Below are the code and all the weights of a small trained network. Each question names an input and a class and asks about switching units off, where a switched-off unit gives its printed mean instead of its output.

import numpy as np


def w(rows, s, z=0):
    codes = np.array(rows[::2]) - 128.0
    scale = np.full(codes.shape[1], s)
    scale[-1] = z or s
    return codes * scale


def norm(h):
    return h / np.sqrt((h * h).mean(-1, keepdims=True) + 1e-5)


def f(y):
    return np.maximum(y, 0)


def log_softmax(a):
    a = a - a.max(-1, keepdims=True)
    return a - np.log(np.exp(a).sum(-1, keepdims=True))


def net(x, mask):
    res = np.array(x, float).reshape(1, 4) / 4 @ E
    u = 0
    for l in range(3):
        y = f(norm(res) @ A[l][:, :-1].T + A[l][:, -1])
        res = res + np.where(mask[u : u + 5], y, B[l][:, -1]) @ B[l][:, :-1]
        u += 5
    return log_softmax(norm(res)[-1] @ U[:, :-1].T + U[:, -1])


A, B = {}, {}
E = w([
[111,14,202,81,107,124,16,132],'x0',
[207,200,166,94,199,231,67,166],'x1',
[225,125,163,197,2,143,134,174],'x2',
[49,214,202,160,61,164,110,33],'x3',
],0.0052)
A[0] = w([
[124,88,33,29,39,78,157,147,184],'0.n1',
[88,52,253,72,116,144,51,171,4],'0.n2',
[198,114,127,221,208,163,164,48,168],'0.n3',
[126,139,165,146,119,130,127,61,227],'0.n4',
[188,141,151,61,155,186,85,177,101],'0.n5',
],0.0055,0.0046)
B[0] = w([
[119,173,75,113,128,110,60,165,245],'0.n1',
[190,86,74,191,150,189,74,21,214],'0.n2',
[129,66,123,151,161,176,2,123,221],'0.n3',
[123,149,85,75,163,94,73,238,252],'0.n4',
[64,198,143,145,151,157,66,203,243],'0.n5',
],0.0067,0.0037)
A[1] = w([
[92,207,209,123,78,147,113,24,77],'1.n1',
[245,91,165,164,1,192,170,186,143],'1.n2',
[146,160,73,159,146,155,220,126,68],'1.n3',
[139,229,89,166,155,161,174,118,3],'1.n4',
[116,106,126,40,236,127,164,65,84],'1.n5',
],0.0086,0.0021)
B[1] = w([
[224,65,63,121,254,41,163,236,189],'1.n1',
[81,195,186,42,166,61,184,34,254],'1.n2',
[134,33,194,147,160,93,25,62,172],'1.n3',
[163,36,165,135,131,150,35,87,213],'1.n4',
[112,217,252,77,70,56,140,63,219],'1.n5',
],0.0077,0.0053)
A[2] = w([
[29,20,105,156,70,79,193,157,63],'2.n1',
[123,240,73,132,89,169,74,97,255],'2.n2',
[33,91,46,189,70,53,148,63,123],'2.n3',
[96,106,76,78,203,30,41,175,144],'2.n4',
[172,27,161,141,113,167,66,1,70],'2.n5',
],0.0063,0.0035)
B[2] = w([
[90,230,111,149,222,196,92,164,142],'2.n1',
[35,103,51,106,42,111,137,113,181],'2.n2',
[136,139,179,79,154,245,1,136,164],'2.n3',
[181,114,128,179,92,121,213,137,250],'2.n4',
[110,47,109,209,134,141,140,68,171],'2.n5',
],0.0096,0.011)
U = w([
[163,5,153,207,145,134,66,19,170],'0',
[93,210,223,23,100,49,158,51,163],'1',
[104,219,100,116,156,232,24,228,146],'2',
[230,118,90,177,167,65,219,229,172],'3',
[70,118,32,164,15,137,202,107,129],'4',
[94,114,147,145,122,174,193,139,41],'5',
[98,133,160,157,113,196,207,130,1],'6',
],0.013,0.0078)

Each question gives the input, the list of numbers given to net, and the class t.
The units are the neurons (one row each of A and B). Each row of codes is followed by its name. A weight is (code - 128) times the scale printed after its matrix; where a second scale follows, it is the last column's (A, B and U).
mask holds one flag per neuron, layer by layer. A switched-off neuron (its flag False) gives its mean, the last column of its row in B, instead of its output. The means were averaged over made-up inputs and are rounded, as every weight is.
A unit's drop is (log p(t) with every unit on - log p(t) with that unit switched off) / (log p(t) with every unit on - log p(t) with every unit switched off).
The circuit of an input: a set's keep is (log p(t) with only the set's units on - log p(t) with every unit switched off) / (log p(t) with every unit on - log p(t) with every unit switched off). Starting from the 12 units with the biggest drops (on a tie, the unit counted first), units are removed one at a time, each time the one whose removal leaves the highest keep (on an exact tie, the one counted first), for as long as the keep stays at least 0.8.
circuit, biggest first: the units of the circuit, biggest drop first
unit that matters most: the unit with the biggest drop
k most important neurons: the k neurons with the biggest drops, biggest first
top k neurons in layer l: the k neurons of layer l with the biggest drops, biggest first
input [-5,6,7,7], class 1: circuit, biggest first	(1.n2)
input [-8,7,-1,-8], class 0: top 2 neurons in layer 0	(0.n4, 0.n1)
input [2,-4,-2,4], class 2: top 2 neurons in layer 2	(2.n3, 2.n1)
input [6,-2,-2,-7], class 3: top 2 neurons in layer 0	(0.n1, 0.n3)
input [-8,8,5,4], class 0: 3 most important neurons	(1.n4, 1.n3, 0.n1)
input [-2,-5,-6,-6], class 1: 3 most important neurons	(1.n5, 1.n1, 0.n4)
input [2,5,-5,-6], class 3: 3 most important neurons	(1.n2, 0.n5, 2.n3)
input [-3,-2,-3,1], class 4: circuit, biggest first	(1.n2, 2.n2)
input [-6,-5,-6,-5], class 0: 2 most important neurons	(1.n3, 1.n2)
input [6,-8,7,-8], class 2: top 3 neurons in layer 2	(2.n3, 2.n1, 2.n5)
input [3,2,2,3], class 4: 3 most important neurons	(0.n4, 1.n4, 2.n2)
input [-1,7,-7,8], class 3: 2 most important neurons	(1.n1, 1.n2)
input [-8,-1,-8,5], class 0: 2 most important neurons	(1.n4, 1.n3)
input [6,4,-3,8], class 3: 3 most important neurons	(1.n1, 0.n3, 1.n4)
input [5,-4,-6,1], class 1: unit that matters most	1.n5
input [0,1,0,0], class 4: top 2 neurons in layer 2	(2.n2, 2.n3)
input [-2,2,3,1], class 4: 2 most important neurons	(2.n2, 0.n3)
input [5,-7,-6,1], class 2: 4 most important neurons	(2.n3, 1.n2, 2.n1, 1.n4)
input [6,6,8,4], class 1: 3 most important neurons	(1.n2, 1.n4, 0.n3)
input [-8,-6,-3,-1], class 0: circuit, biggest first	(1.n3)
input [-6,-4,2,-6], class 0: top 2 neurons in layer 1	(1.n3, 1.n1)
input [0,-3,2,-4], class 3: top 3 neurons in layer 2	(2.n4, 2.n5, 2.n1)
